Rows, each with the band of its hidden value:
[ 609  113   59 -184  155  137   60 -279  -90  254 -134  290 -384  -49
  412  376  165   33  224  -43   -7 -256 -118   83   31   54 -493   81
  217  339  -64  133 -123  129 -169  171   45   31 -137   71 -247   94
   54  109   99   -1  436 -347  402]
N
[ -64  247 -440  222 -149  522 -173  281  -32  151  -69   89  227   12
 -249 -291   89  151   29   41   90  373   51  -59 -267 -207    0  141
  395 -129 -455  -34 -275   31  460   11 -150 -467 -206  204  532   40
  267   45 -106  270   53  359   58]
X
[  72  177 -507  155  250  131   89  -77 -174  -65  324  562   54   87
  -20  -81  166  113   35  123  131  442  -83  -90 -353   32  202   10
  193  378 -139 -130  337 -273 -227  131  123   27 -396   91  169  360
  197  -91   76  195  318  381   -4]
C
[ 107 -116  -25  320  167  -77  311  188 -258 -467   37  -48  191  -38
   -6  -41   86 -133   18  476  347  135  -95 -157  128  486   70  221
    2  -97  411  215  -54   -8  190   41   13  -12  149  -86  143  315
   38   51  101  199 -362  212 -270]
K
[ 109  199  -38  158  121  232 -231    5  -11  188  178  118 -569  -83
  227 -261  285  -72  146 -130  -45  -27 -446  122  -41   96 -334 -161
  314  174 -272  -19 -283   66   75 -282  -88  214  -44  262 -298  486
  366  -49 -247 -150  178 -315  113]
N
[ -97  287  220  413 -112    3 -158 -115  250  230  217 -155 -167  -18
  191 -217  -60  109  251  683 -218 -500  -66  -53  403  -46 -277  -41
  -84  -99   46  -36  269 -273  141   12   52 -152  -50  -82   48  -83
 -282  -70  582   -5 -187 -171  595]
T
[ 246  183  366 -250 -358  278 -316  127  116  453    6  231 -573 -163
  -48  -49  230  143  136  141   79  162 -298  630 -103  236 -302 -353
  142  104   36  226  155  -96  223 -491   42  262 -450  198 -211  685
  595 -382  -42   19  123  254  228]
W
[  94  337   82  304 -291   46 -374 -450  385  420  -59 -175 -349 -529
  182 -407  393  -36  362 -189  343 -349 -381 -261  -68  191   53  318
  -36 -235  143  -39  252 -140  -79 -190  -20  -81  -37 -278   29  -18
 -330   27  170 -378  301 -164  -20]
X
[-168  590  -66  585 -261  131 -231 -482  237  225  -98 -166 -340 -392
  -24 -698  400 -170  339 -299   91 -352 -394 -414  103   -6  -65  203
   93 -380    8 -131  -50 -161 -277 -108  -93 -162  171  -42   64   80
 -111  119  212 -350  -20 -505  -54]
T
[ 275  174 -642 -252  254  724  -86   24 -436  -77  -81 -153   88 -334
 -104   16   34 -252  172  278 -314  390  148  -85 -374   85  237   42
 -184  -62  -93  305 -452  105    8  266   -2   77  -18  327  566   76
  605  360   76  146  -33 -158 -588]
B
[-262  347   55  130   50 -169 -182  -16  219   24  248 -105 -157 -401
  367 -306   51   51  481  542  142 -108  -57 -195 -123   79 -227   72
 -190  -61  186  -84  349 -239  431   35   18  -14 -410  -71 -253 -350
 -308  -15  162  -87 -230   52 -255]
D
[-254  -74 -291  207  323  386  -55  -52 -434   53  517  245   44  129
   35  -86  141   98  135  401 -135  128 -460  133  -50  132  561 -250
  -99  562 -446  -19  270 -428  -14   19   25  211  -87  426  414  540
  422  -84  -72    9   15   35   74]
P
[  -2  393  -76  -75  -13 -534 -391   97  190  173  275 -467    9 -515
  133  112  -47 -227  325  445   29  102 -170  192 -409 -198 -215 -249
  -78   50  207   90  154 -256  453 -169  -17  -57 -325 -422 -204 -190
 -401  -90  216 -128  -94  194 -182]
M
[   5  236 -307   72 -189  551 -149   63  283  290 -170  221  130 -184
 -266 -264   74  229  118  -42  322  314  271 -312 -193 -153 -182  361
  316 -394 -380  147  -64  264  458  162   49 -525 -291  -12  261 -167
  161   63  -39  283  218  167 -215]
W
[ 353  109  281  -58   61  193 -184   34  247  349  144  381 -551  -43
  119   50  210   45  281  167   39 -224 -229  229   69  284 -406 -167
  137  158 -150  164   88  -72   47 -156   62   99 -314  296 -227  675
  540 -296   43  339  -48  147  153]
M
[ 274  170 -543 -162  127  433  229   89 -313    8 -238  -14   85 -261
 -151  -61  -94 -225 -101  -64 -236  330   97 -260 -326 -309 -225  179
 -137 -206 -202  230 -350  222  149  336  -69  -69 -166  208  325  -48
  242  318  217  205 -106 -167 -531]
H
[ -92 -108 -261  172    8  -56    9   34    2   64  201  342  115   38
 -148 -285  -93  126 -214  476  101  306  -45 -164  -33 -167  -71   52
  110    3 -194  147  404   -8  221  179  225   10 -364 -133  197   39
   26  -76   66  -36  123   75 -144]
C
[-283  571  321  330    5  -64  140 -460  277  -47   55  -11 -122   30
   84 -230  207  124  362  137  141  -44  -63 -145  290   23 -194   26
   15 -338  167 -158   41 -265 -273 -152  273 -138  139 -157 -269  -57
 -282  128  493   15 -264 -336  371]
B
[  55  170 -718 -162 -263  238   35   72 -166  -63 -207  -76   53 -264
 -488 -129 -110 -374 -183 -193  -80  554  112 -189 -310 -350 -301   43
  -26 -627  -53  144 -381  136  -67    7  277  112 -298  -20  265    1
  442  280   92  260 -256  -48 -734]
H
[-310  394  -44  289  262 -342 -289  -57  326  -55  333 -112  -11 -309
  232 -137  143 -168  507  441  198 -157  -77 -277  -21   60 -246  202
 -108  -11    2 -115  134 -337  301   11   44  -77 -127  -97 -253 -360
 -293  -58  -50  -74 -338 -129 -291]
T
[-104  -96 -545   64   13 -203 -113  206 -401 -235  120  267  358  -36
 -122   48    4 -128 -231  664 -102  413 -136   61 -310 -241   57 -163
  199  215 -126   50  306 -128  219  158  124    0 -345  -18  464  -11
   82 -176 -312 -186  106  247 -117]
X
[  75  -70 -536 -200   42  223   99  197 -257  159   52 -195  156  -17
 -225   43 -257 -140  -74  147  -68  555  107   75 -322 -306 -114  -48
 -149  -74 -227  290 -322  -83  118   65  191   56 -391   56  422    3
  280  311  182  401 -234  201 -425]
B
[  39 -259 -407  198  -75 -222  280  -44 -334  -91  161 -347  102 -271
 -231  487 -171 -391  121  259  284   78   12  -58   46   95 -184  -66
 -111 -102  415  608  209  -53 -139   78  273   25 -124 -420    7  262
 -165    5  152  302   -5   31 -395]
T
[ 151  197 -656  109  858   95 -118 -322   85   52  538  345  235  210
 -122  215  174    2  220   51  110  699  382 -112 -161  -35  317   64
  338  379 -443  288  -32  -97 -399  319  397   96   46 -399 -136  159
  201  111  108   48  583 -232 -319]
P
[-170   13  -68  350 -326  468  337  256 -328  132   94 -113 -156 -331
  324 -127  -21  105 -302   56   76  257  114   74  -97  279   48  -48
 -400  163  535   89  426 -396 -221 -313  -90  119 -280 -159  258  173
 -142 -184 -109  -21  113  482   10]
C
[ 100  174 -505  185  621  211   45 -126  107  -47  350  596  242  267
   64  -32  132  236  120  281   37  557  439 -168 -118   47  185   48
  214  384 -343   92  317 -212 -198  331  265  -33 -227 -140   38  147
  199  -90  178  120  333  192 -174]
D
[ 160  240 -465 -195  144  455  114   61 -542  -43 -150 -147   65 -424
 -506  340   68 -489  214  144 -163  312 -110    2 -447 -127  -27  244
 -288 -152  -36  438 -312   18  100  217 -157   -8 -111  528  510  178
  340  125   27  424 -139 -126 -420]
X
[-267  112 -185  558 -195  126  221  196 -109 -240   15   56  228  -61
   71 -333   59   56 -228  254  317  223  108 -259   74  268 -113   46
  272  -85  256  -52 -120 -110 -126 -109   99 -361   91 -164  302   71
  109   55 -373   71 -261  201  -89]
D
[-234  158 -472  637   42  177  158    9 -236  -76  199 -199  220 -109
  -37 -143  -12 -161  -68  201   43  207   83 -175    2  153    4 -241
  207  209   79  231 -210 -243 -435  -44   49 -359  242 -115  429  327
  205   82 -286  102 -141  -50 -157]
B
[ 390  -14  395   20  203  340 -158 -212  364  134   37  421 -612   78
  285 -345  268  225  192  128   53 -111 -349   65  254  553 -216 -162
  149   46 -222  142   -8  130   76 -283  103  289    6  340 -222  792
  640 -121   77   46  -18 -164   52]
N
[ 274  325   47    4   61  118  174 -224  -24  109  -44  425 -454  -68
  243  203  232  -38  268 -131   62 -344 -149 -138  115  -57 -704   99
  307   30  -49  -69  -81  167 -190  173  118 -108 -154  134 -532  132
   54   20   90  147  209 -420  357]
B
[ 206  128  267 -281  442  302   34 -601  279   31   50    2 -383 -264
  330  424  180 -135  279  231  -98 -116  -72 -147  134  256 -331 -233
 -178 -252  -31  310 -157  313 -444 -134  562   14  421  -33 -355  230
   92  157   34   48  116 -814   65]
C
[ 158  494   31  400 -275  122  -99 -316  210  291  114 -214 -533 -400
   94 -269  146 -214  103 -253 -147 -432 -374 -150  141   70 -188  133
 -328 -227  301 -189  190 -334 -342 -316 -101  244   35 -114 -123  273
 -212  -55  606 -110   21 -254  259]
N
[-395   21 -175  282  715  421  145 -328   58 -464  615  462  203  243
  342 -224   77  376  131  495  123  278 -312 -409   74  495  488  -28
 -151  317 -452 -379  187 -218   39 -109  291   77  300  429  138  298
  247  141 -104  160 -165 -185   34]
T
[-350 -161 -442  113  216 -140   69   -8 -302 -150  445  235  227  -33
   27   92   -9  -73  -71  523  157  170 -248 -237 -119 -183   50  107
  -27  146 -198  -78  364  -91  134  213  346   63 -225  -94   42 -186
 -208   28 -205 -104  122 -145 -108]
B
[ 203 -105  301  -81  -97  164 -386   -1  402  225    6  184 -490   31
  191 -396  253  136   63  263   98   50 -313  245  127  359 -257 -312
  208 -160 -192  134  -35  110  202 -474  299  260 -139   70 -150  592
  572 -158 -107 -151 -104   20  -40]
D
[ 155  120 -109 -388 -157  486   -1  262 -361   47 -230  -19  242   21
 -412  191  214 -105 -222   67  136  504  140  190  -19 -211  152  571
  -28 -560    1   30 -486  193  250   68  281  148   31 -218  184 -348
  149  296  203  -55   40 -119   38]
K
[-252  -73 -587  281 -124  -65    2  178 -260  -59  386  209  132  -40
  -14  -27 -115  -81 -356  306 -106   96 -242 -183 -129 -379  -88 -132
  135   26 -189 -251  364  -90   79   52  200  -23 -303 -172  176   10
 -152 -116  -98  -27  187  129  136]
M
[ 372  113  123 -275   17  187 -169 -329  176   75  -35  -18 -420 -285
  170  548  319 -339  134  145  -52 -298 -299   30   -9  158 -389 -123
  -16 -380  110   39 -172  251 -420 -318  506  -16  264  -75 -204  313
   41  -20  -17   72  199 -406  421]
C
[-133  -50 -138 -189  -41  598  -65  103 -208  166  -77  -31   63  160
 -339   11  222  -20  -17  -52  218  574  198  170  113  -60  200  466
 -100 -485 -211  168 -430  -26   38  -91  393  323  -65  -64  230 -220
  331  281  -29   46  -41 -131 -186]
C
[  15  606  -89  503 -133   98 -202 -546  238   84  -89 -237 -285 -507
  198 -415  436 -120  483 -247  205 -357 -581 -362 -192  210  -47  209
   68 -130   95 -209   28 -124  -90 -271 -228 -272  238   88   29  160
 -360   85  151 -301  185 -349  184]
D
[-230  177 -261  631   -1  186  100  262 -166 -170  338 -162  195  -99
   67 -248   39  -38 -206  248  186   77  -44 -269   85  174   74  -15
  351  -45  148 -116 -294   11  -38  -71   10 -402  344 -299  175  186
    1  126 -192   90  -79   33  109]
X
[-233  334 -296  273   52 -244 -377   93  114  106  260 -421 -183 -465
  323 -329  106 -219  413  247  -54  -43 -137  -85 -235 -172 -220 -117
  -62  -13   33   10  197 -215  456  -80 -138   62 -315 -263 -285 -239
 -394  -90   88 -391  -25  -30 -387]
D
[-394  -34 -154  119 -372 -154  194  179   16  -14  143  444  131  -33
 -182 -302  -44   82 -511   95  223  259 -238 -282  -50 -449 -182   15
   32 -412 -130 -317  507  -26  185  -33  375  -94 -438 -299   -5  -54
 -182 -160   18   11 -121  283  -81]
W
[  29  405  -87  132   56 -186 -294 -100  182  172  162 -360 -129 -537
  140 -236  -28 -248  223  371 -177 -124 -137 -148 -134  -94 -182  -97
 -190  -60  122  141   53 -141  180   27  -76  -17  -59 -217  -22 -123
 -167   46  265 -235 -154 -267 -325]
N
[  99  -45 -594 -129   49  380   40  -82 -118  -35  -53 -123  136 -136
 -163 -236 -245  -53  -30   99  -33  496  114 -239 -170  -27  -36    9
  -88 -252 -213  271 -377  140  106  112  233  116 -149   85  397   -5
  498  483  125  223 -226 -173 -734]
H
[-153 -103  -60  341  -71  142  289 -114  217 -209  171  -98 -106 -316
 -111  -28   18 -126   -9    6  602  211  107 -439  179  523 -110  324
 -249 -610  503  256  194   58 -181 -271  411   97   78 -396 -180  230
  -93   28   17  361 -134   46 -525]
C
[-309  -44  -92  360    3 -261  404  134 -166 -303  191 -193  237  -54
 -144   97  -40 -269 -276   29  391  283   -3 -227  209   39 -130  102
    1 -388  324   85 -206  -63 -202 -132  353  -32  228 -527 -108   37
 -171  159  -98  199 -421  -54 -324]
M
[-336  295 -149  174  247 -412 -365  -72  421  145  217 -335  104 -346
  372 -256   14  -72  413  423   63  209  115  -92 -249 -112 -223 -229
 -123  137 -130  153  175 -390  287 -102  100 -125 -266 -311  -81 -402
 -305  -38 -144 -306 -290   17 -584]
H
[-104  -44 -371   -1 -259 -281  -40  257  -88   -5  266  302  348   29
 -257   86 -197   -4 -536  546   82  384 -154   44 -210 -361 -179  -49
  127   32  -83 -170  337 -130  207  -58  351  -66 -373 -277  247  -80
  -71 -155  -77    4   48  297  200]
T
[ -24  107 -105  384 -453   88  148  104  191  200   37 -198   20 -271
   75 -289 -201  199 -403 -114  279  462  -46   51 -200  170 -173 -234
  -44   79  289  108  239 -242   31 -592  -47 -152 -155 -357  219  345
 -125 -132  -25   30   64  488   -6]
C
[ 314   34  162 -149  268  363 -103 -356  150   33  -79  203 -399 -273
  434   59  124   41  297  714 -200 -223  -64 -138  -29  356 -374 -213
    6   16   -7  336   52  294 -118   83  244 -128   11  344  120  221
  267   34 -123   50  162 -402  131]
T
[  10  333 -451 -164  113  527   20  170 -177 -157   57   95    0 -358
 -285  -62  107 -283   43  -67    7  360   60 -314 -291  -30   20  258
 -102 -497  -52  -55 -410  155   66  137  119   19  -86  176  118   48
  498  239   10  411 -260  -29 -647]
P
[ -11   43 -391  358 -201  -27  -45  -28  -71  -24  170 -372  226 -157
 -121 -126  -77 -174 -234  241  219  330   -5  -62  -59  203   93 -286
  302  -83  285  200 -383  -70 -452 -246  333 -262  270 -507  436  297
  222  272 -156   55  -84   39 -150]
C
[-120  185 -101  329 -404  164  274  215  -99  -32  190 -204  -19 -485
   83  -76 -245  101 -291  304  224  315   22  -61 -268  262 -187 -147
  -84  -59  653   89  278  -82   37 -344  -27 -215 -196 -258  165  201
 -196  -68  -52  277   76  443   76]
M
[-233   23 -371  196 -143 -124   23   51  -80   63  310  316  246   85
 -217  108    2    8 -243  109  106  239 -287   13 -130 -327   10 -206
  151  113 -304 -185  399 -289   -7 -115  260 -146 -261 -156  172  262
  -28 -244  -35  109   57  309  196]
X
[ 241  199  246  -66  -24   93 -149  -49  254 -220  -13  494 -562   30
  -17 -222  351   42  242    2  244  150 -409  178   99  510 -409 -123
  284 -196   24  -63  -50   92  226 -480  140  416 -164  360 -534  788
  702 -250  -31  135 -189   16  -71]
K
[ 311  277  109    8  119  235   17  -82  -66   53   40  400 -334  -34
  272  341  220   77  432  341   66 -361  -80   71  108  265 -555  158
  260  283   21    6    5   26   77  135   -4  -93 -170  363 -313  148
  181 -100  -19  226  176 -209  534]
H
[-130  450  222  371   54 -161    6 -284   64  268    0 -238    1  154
   -2 -307   79   -4  141   59 -177  -34  -50  108  416 -292 -119 -109
   53   13 -133  114 -237 -384 -211   13   29  -24  217 -266   -5  -67
 -117  181  516 -305 -312 -521  235]
W
[-244  206    1  333 -119  351  328  192  -59 -100  234  -29  100 -146
  328 -262 -127  396  -66  391  236  324  233 -106  -39  327   10 -116
  -17   45  399  -55  217 -150  125 -145   53 -253 -147 -209   38   48
 -106   56  112  209  -77  411   90]
H
[-405   -2 -203  304  413  409  216    6 -221 -149  483  453  115  264
  362 -373   71  457   85  319   61  225 -207 -236   22   57  380  -42
    6  371 -458 -321  353 -226  278  150   42   -8 -181  265   85  132
   36   43   78   52   33  139  112]
C
[ 182  270 -557 -254  -20  543   89  -11 -262   53  -91  -58 -146 -360
 -362  -29   69 -355    3 -379  -57  473   29 -164 -353 -168  -34  119
 -152 -470  -29  168 -432  148 -198   56  159  166 -164   76  133  201
  484  312  204  318  -55 -121 -671]
C
[-363  265  101  450   60 -280 -111  -41  358  -85  124 -117 -130  -88
  329 -622  141  -76   77  197   -2 -123 -187 -309  214  -53 -274   22
 -124 -306  -47 -266   57 -276  131 -207  108   77    6 -174 -174 -186
 -257    9  108 -313 -545 -181 -224]
H
[ 239 -141  328 -117  -21  113  -73 -395  578   47  -48  111 -453  -95
  208  315   54  -40   69  275  -14 -260 -153  -67  332  261 -621 -256
 -135 -504  -25  209  216  254 -127 -447  590   86  132  -75 -313  408
   44 -198  125  175   -6 -327  273]
C
[ -69  139 -512  247  441  -32 -181  165  -42  -11  403  495  364  365
  -47  -79  270   81   -2  307  103  533  168   32 -193 -149  308  -11
  444  406 -446 -127   87 -356 -121  198  229 -138 -226 -193  240  125
  212 -143 -117   13  174  426    0]
W
[  72  217 -402  236  917  189 -125   70  249  -69  574  666  343  248
   97   44  183  208  213  587  117  406  498 -298  -94  135  226  287
  281  451 -465   32  205 -154   53  495  196 -231  -97  -95   24   -7
  179 -141   -8  255  266  201 -142]
N
[  71  163 -110   13 -339  595   67   76    8  140 -241  133  -35   86
 -358 -183  248   49 -294 -425  231  366  -72  -77   12 -183  -12  518
   96 -719 -170 -206 -341  171   54 -247  209   -9   13  -71  207   14
   82  182  206  158  110   49  250]
N
[-416 -141 -204  192 -261  -99   86  287  -52  -53  235  482  173  158
    5 -289  -11  172 -455  292  129  231 -228 -148  -23 -354  -68  -73
   89 -149 -254 -404  511 -182  233  -69  323  -58 -472 -156  153  -29
 -104 -225 -112  -12 -123  461  106]
W
[   1   -2 -204 -124 -519  760  -59   -5 -175  310 -341  -59 -107 -171
 -506 -258  144   -8 -166 -232  157  363  -13   -2   48 -140   37  473
 -104 -738 -114  236 -181  245  204 -102  206  212 -142  -14  315  -74
  283  215  142  -92  184 -245 -197]
B
[ -23  248 -223 -117 -206  420   -8  385 -298   -9 -171   25  263  116
 -454 -128  214   29 -117  117  221  577  125  115 -147 -294   38  499
  321 -566  -93  -68 -500  226  452   75  145 -130 -128 -101  201 -282
  109  269  158   95   16  114  136]
H
